Here is a tiny trained network, its code and every weight. The questions are about switching its units off for an input and a target symbol, where a switched-off unit gives its printed mean instead of its output.

import numpy as np


def w(rows, s, z=0):
    codes = np.array(rows[::2]) - 128.0
    scale = np.full(codes.shape[1], s)
    scale[-1] = z or s
    return codes * scale


def f(y):
    return y / 2 * (1 + np.tanh(0.7978845608 * (y + 0.044715 * y**3)))


def softmax(a):
    e = np.exp(a - a.max(-1, keepdims=True))
    return e / e.sum(-1, keepdims=True)


def log_softmax(a):
    a = a - a.max(-1, keepdims=True)
    return a - np.log(np.exp(a).sum(-1, keepdims=True))


def net(x, mask):
    ids = ['Ψβδεζημτφ'.index(c) for c in x.split()]
    T = len(ids)
    res = E[ids] + P[:T]
    q, k, v = (res @ M[0].T for M in (Q, K, V))
    z = softmax(np.where(np.tri(T) > 0, q @ k.T / 2**0.5, -1e9)) @ v
    res = res + np.where(mask[0], z, O[0][:, -1]) @ O[0][:, :-1]
    y = f(res @ A[0][:, :-1].T + A[0][:, -1])
    res = res + np.where(mask[1:25], y, B[0][:, -1]) @ B[0][:, :-1]
    return log_softmax(res[-1] @ U[:, :-1].T + U[:, -1])


Q, K, V, O, A, B = {}, {}, {}, {}, {}, {}
E = w([
[146,190,108,211],'Ψ',
[133,170,61,106],'β',
[138,190,78,168],'δ',
[157,181,169,252],'ε',
[110,165,170,159],'ζ',
[158,99,199,97],'η',
[117,168,117,90],'μ',
[136,136,154,84],'τ',
[137,120,208,166],'φ',
],0.016)
P = w([
[245,90,163,126],'0',
[139,216,127,111],'1',
[61,56,109,142],'2',
[145,211,114,131],'3',
[43,60,99,156],'4',
[172,208,125,148],'5',
],0.011)
Q[0] = w([
[251,255,172,157],'h1',
[246,200,145,60],'h1',
],0.0085)
K[0] = w([
[225,93,109,108],'h1',
[252,132,182,125],'h1',
],0.012)
V[0] = w([
[125,91,191,254],'h1',
[134,69,243,33],'h1',
],0.01)
O[0] = w([
[44,109,246,121,253],'h1',
[69,112,28,238,46],'h1',
],0.012,0.0056)
A[0] = w([
[194,183,164,167,79],'n1',
[31,84,89,44,89],'n2',
[81,80,78,174,61],'n3',
[149,188,161,162,127],'n4',
[149,113,165,124,111],'n5',
[147,170,103,99,224],'n6',
[83,112,114,46,84],'n7',
[245,210,144,104,140],'n8',
[103,151,96,103,254],'n9',
[136,84,151,159,143],'n10',
[78,127,160,110,102],'n11',
[148,137,152,166,131],'n12',
[98,9,148,101,184],'n13',
[165,153,88,137,172],'n14',
[66,82,87,175,59],'n15',
[160,114,76,171,212],'n16',
[190,182,138,83,114],'n17',
[105,99,139,168,161],'n18',
[149,186,74,103,191],'n19',
[131,95,150,167,117],'n20',
[119,96,149,158,160],'n21',
[151,34,141,97,140],'n22',
[106,142,128,158,195],'n23',
[54,96,166,111,147],'n24',
],0.012,0.0053)
B[0] = w([
[135,58,93,101,209],'n1',
[215,61,112,230,145],'n2',
[137,132,104,35,158],'n3',
[132,109,143,111,225],'n4',
[146,144,76,64,188],'n5',
[111,45,164,205,181],'n6',
[197,80,133,97,149],'n7',
[70,63,167,128,252],'n8',
[152,139,117,220,163],'n9',
[127,179,119,103,158],'n10',
[178,185,112,115,211],'n11',
[143,116,148,104,174],'n12',
[114,147,59,169,181],'n13',
[156,86,97,159,173],'n14',
[94,150,113,4,159],'n15',
[232,152,107,84,182],'n16',
[13,77,155,90,208],'n17',
[110,224,139,110,167],'n18',
[138,66,119,168,188],'n19',
[130,161,144,74,157],'n20',
[132,174,95,123,170],'n21',
[29,140,1,56,144],'n22',
[132,156,133,156,170],'n23',
[179,148,102,146,242],'n24',
],0.0067,0.011)
U = w([
[115,116,164,52,84],'Ψ',
[148,23,98,127,111],'β',
[78,80,157,93,66],'δ',
[255,164,187,94,135],'ε',
[109,174,145,233,156],'ζ',
[94,133,13,13,5],'η',
[229,102,101,209,217],'μ',
[215,142,40,112,225],'τ',
[15,191,81,132,75],'φ',
],0.0072,0.0021)

Each question gives the input, a string of symbols that net reads in full, and the target symbol t.
The units are the heads (2 rows each of Q, K, V and O) and the neurons (one row each of A and B). Each row of codes is followed by its name. A weight is (code - 128) times the scale printed after its matrix; where a second scale follows, it is the last column's (O, A, B and U).
mask holds one flag per unit, heads first, then neurons. A switched-off unit (its flag False) gives its mean, the last column of its rows in O or B, instead of its output. The means were averaged over made-up inputs and are rounded, as every weight is.
A unit's drop is (log p(t) with every unit on - log p(t) with that unit switched off) / (log p(t) with every unit on - log p(t) with every unit switched off).
The circuit of an input: a set's keep is (log p(t) with only the set's units on - log p(t) with every unit switched off) / (log p(t) with every unit on - log p(t) with every unit switched off). Starting from the 12 units with the biggest drops (on a tie, the unit counted first), units are removed one at a time, each time the one whose removal leaves the highest keep (on an exact tie, the one counted first), for as long as the keep stays at least 0.8.
units of the circuit, in order: the units of the circuit, biggest drop first
unit that matters most: the unit with the biggest drop
top k neurons: the k neurons with the biggest drops, biggest first
drop of u: that unit's drop, to one decimal
input η ε τ β Ψ ζ, target η: units of the circuit, in order => [h1 n15 n3]
input δ τ τ φ, target δ: top 3 neurons => [n8 n17 n16]
input μ τ τ, target τ: units of the circuit, in order => [n17 h1]
input φ τ μ β ε ε, target φ: units of the circuit, in order => [h1 n15]
input δ ζ β β δ ε, target δ: top 2 neurons => [n8 n17]
input τ ζ η, target η: top 2 neurons => [n22 n6]
input τ Ψ φ η, target τ: units of the circuit, in order => [h1 n16]
input η τ τ β ε β, target η: units of the circuit, in order => [h1 n15]
input ε μ Ψ τ, target ε: unit that matters most => h1
input δ δ β μ, target δ: top 2 neurons => [n17 n8]
input η β β ε, target η: units of the circuit, in order => [h1 n15 n3]
input β β ε τ β Ψ, target β: top 3 neurons => [n8 n17 n1]
input τ ε β Ψ, target τ: top 2 neurons => [n16 n15]
input β δ ε, target ε: units of the circuit, in order => [h1]
input β η β ε ζ ε, target β: top 2 neurons => [n8 n1]
input β β β Ψ δ, target δ: drop of n8 => 0.2
input β Ψ μ β, target β: drop of n17 => 0.1
input δ β β β, target δ: drop of n17 => 0.2
input ζ β τ μ, target ζ: drop of h1 => 0.5
input τ ε β β, target τ: top 3 neurons => [n16 n15 n3]
